-30, 17, -18, -11, -5, -8, -29, 10, 8, -10, 12, -23, -31, 37, -23, 32, -11, -31, 7, -11, -11, -16, -36, -32, 15, -1, 5, 2, 41  K31
-29, 13, -14, -11, -7, -11, -16, 11, 6, -7, 8, -20, -28, 28, -20, 32, -10, -24, 5, -13, -14, -12, -31, -32, 14, -5, -1, 1, 33  K363
-7, 22, -26, -2, 8, 14, -24, 0, 9, -17, 17, -15, -10, 42, -15, 1, -4, -37, 13, 11, 11, -19, -28, -1, 9, 18, -6, 5, 40  K783
-28, 23, -27, -12, 7, 10, -19, 9, 21, -12, 16, -21, -21, 48, -35, 32, -28, -54, 15, -2, 5, -29, -44, -32, 19, 15, -1, 6, 50  K570
-41, 14, -16, -16, -7, -12, -14, 15, 8, -5, 9, -24, -33, 33, -33, 49, -14, -37, 6, -19, -16, -20, -39, 7, 20, -5, 2, 2, 40  K237
q: -7, 22, -26, -2, 8, 14, -24, 0, 9, -17, 17, -15, -10, 42, -15, 1, -4, -37, 13, 11, 11, -19, -28, -1, 9, 18, -6, 5, 40 -> K783
q: -30, 17, -18, -11, -5, -8, -29, 10, 8, -10, 12, -23, -31, 37, -23, 32, -11, -31, 7, -11, -11, -16, -36, -32, 15, -1, 5, 2, 41 -> K31

